Below is a small trained network, with its code and all its weights. Each question gives an input and a class and asks what happens when units are switched off, that is, made to give their printed mean instead of their output.

import numpy as np


def w(rows, s, z=0):
    codes = np.array(rows[::2]) - 128.0
    scale = np.full(codes.shape[1], s)
    scale[-1] = z or s
    return codes * scale


def norm(h):
    return h / np.sqrt((h * h).mean(-1, keepdims=True) + 1e-5)


def f(y):
    return y / 2 * (1 + np.tanh(0.7978845608 * (y + 0.044715 * y**3)))


def log_softmax(a):
    a = a - a.max(-1, keepdims=True)
    return a - np.log(np.exp(a).sum(-1, keepdims=True))


def net(x, mask):
    res = np.array(x, float).reshape(1, 4) / 4 @ E
    u = 0
    for l in range(2):
        y = f(norm(res) @ A[l][:, :-1].T + A[l][:, -1])
        res = res + np.where(mask[u : u + 7], y, B[l][:, -1]) @ B[l][:, :-1]
        u += 7
    return log_softmax(norm(res)[-1] @ U[:, :-1].T + U[:, -1])


A, B = {}, {}
E = w([
[208,180,192,176],'x0',
[131,106,104,153],'x1',
[96,253,102,183],'x2',
[47,91,82,66],'x3',
],0.0063)
A[0] = w([
[137,141,245,121,163],'L0N1',
[76,172,148,169,155],'L0N2',
[99,96,109,90,214],'L0N3',
[7,184,94,141,55],'L0N4',
[156,108,82,71,5],'L0N5',
[181,94,101,59,244],'L0N6',
[75,99,88,79,194],'L0N7',
],0.011,0.0023)
B[0] = w([
[145,103,174,122,208],'L0N1',
[37,172,114,153,196],'L0N2',
[215,185,159,28,205],'L0N3',
[130,3,207,134,253],'L0N4',
[80,254,94,154,141],'L0N5',
[169,157,114,119,213],'L0N6',
[103,151,150,79,239],'L0N7',
],0.0087,0.0052)
A[1] = w([
[178,158,196,2,121],'L1N1',
[210,220,169,170,9],'L1N2',
[166,236,133,212,5],'L1N3',
[76,166,197,181,168],'L1N4',
[141,46,125,76,125],'L1N5',
[163,135,200,140,215],'L1N6',
[66,112,48,70,121],'L1N7',
],0.0088,0.003)
B[1] = w([
[139,138,66,213,254],'L1N1',
[105,109,134,61,165],'L1N2',
[65,190,140,116,161],'L1N3',
[72,126,65,152,190],'L1N4',
[70,149,111,136,177],'L1N5',
[166,103,98,134,199],'L1N6',
[167,189,249,141,148],'L1N7',
],0.011,0.0075)
U = w([
[254,143,52,161,101],'0',
[143,232,133,72,254],'1',
[41,92,127,201,92],'2',
[80,71,211,56,57],'3',
[252,86,243,162,71],'4',
],0.014,0.005)

Each question gives the input, the list of numbers given to net, and the class t.
The units are the neurons (one row each of A and B). Each row of codes is followed by its name. A weight is (code - 128) times the scale printed after its matrix; where a second scale follows, it is the last column's (A, B and U).
mask holds one flag per neuron, layer by layer. A switched-off neuron (its flag False) gives its mean, the last column of its row in B, instead of its output. The means were averaged over made-up inputs and are rounded, as every weight is.
A unit's drop is (log p(t) with every unit on - log p(t) with that unit switched off) / (log p(t) with every unit on - log p(t) with every unit switched off).
The circuit of an input: a set's keep is (log p(t) with only the set's units on - log p(t) with every unit switched off) / (log p(t) with every unit on - log p(t) with every unit switched off). Starting from the 12 units with the biggest drops (on a tie, the unit counted first), units are removed one at a time, each time the one whose removal leaves the highest keep (on an exact tie, the one counted first), for as long as the keep stays at least 0.8.
circuit, biggest first: the units of the circuit, biggest drop first
most important unit: the unit with the biggest drop
top k neurons: the k neurons with the biggest drops, biggest first
input [-4,7,0,6], class 1: circuit, biggest first : (L0N3 L1N7)
input [6,5,7,6], class 2: most important unit : L0N4
input [-3,8,2,4], class 3: top 2 neurons : (L0N4 L1N4)
input [8,3,2,-3], class 1: circuit, biggest first : (L1N3 L1N2)
input [-5,-1,-3,0], class 0: top 3 neurons : (L1N1 L0N3 L0N2)
input [-7,-6,8,8], class 3: circuit, biggest first : (L0N4 L1N1)
input [7,8,6,2], class 2: top 3 neurons : (L0N3 L1N4 L0N6)
input [-6,-2,-8,-1], class 0: circuit, biggest first : (L1N1 L0N3 L0N6)
input [6,-4,-2,2], class 0: top 2 neurons : (L0N4 L1N6)
input [-3,8,8,4], class 3: circuit, biggest first : (L1N1 L0N4)
input [-7,-6,-1,8], class 1: circuit, biggest first : (L0N3 L0N5)
input [-4,-3,8,3], class 3: circuit, biggest first : (L1N1 L0N4)
input [4,0,-7,1], class 0: top 2 neurons : (L0N4 L1N1)
input [7,5,4,-3], class 1: circuit, biggest first : (L1N3)
input [5,-2,0,2], class 0: top 3 neurons : (L0N1 L0N4 L1N6)
input [2,5,0,4], class 0: top 2 neurons : (L1N1 L0N3)
input [-1,-4,-2,3], class 1: top 2 neurons : (L0N7 L0N4)
input [8,-2,1,7], class 2: top 3 neurons : (L0N3 L0N2 L1N4)
input [0,-5,2,5], class 3: top 2 neurons : (L0N4 L1N4)
input [-3,7,0,7], class 1: circuit, biggest first : (L0N3 L1N7)
input [0,-8,2,-3], class 2: top 3 neurons : (L1N4 L0N3 L0N6)
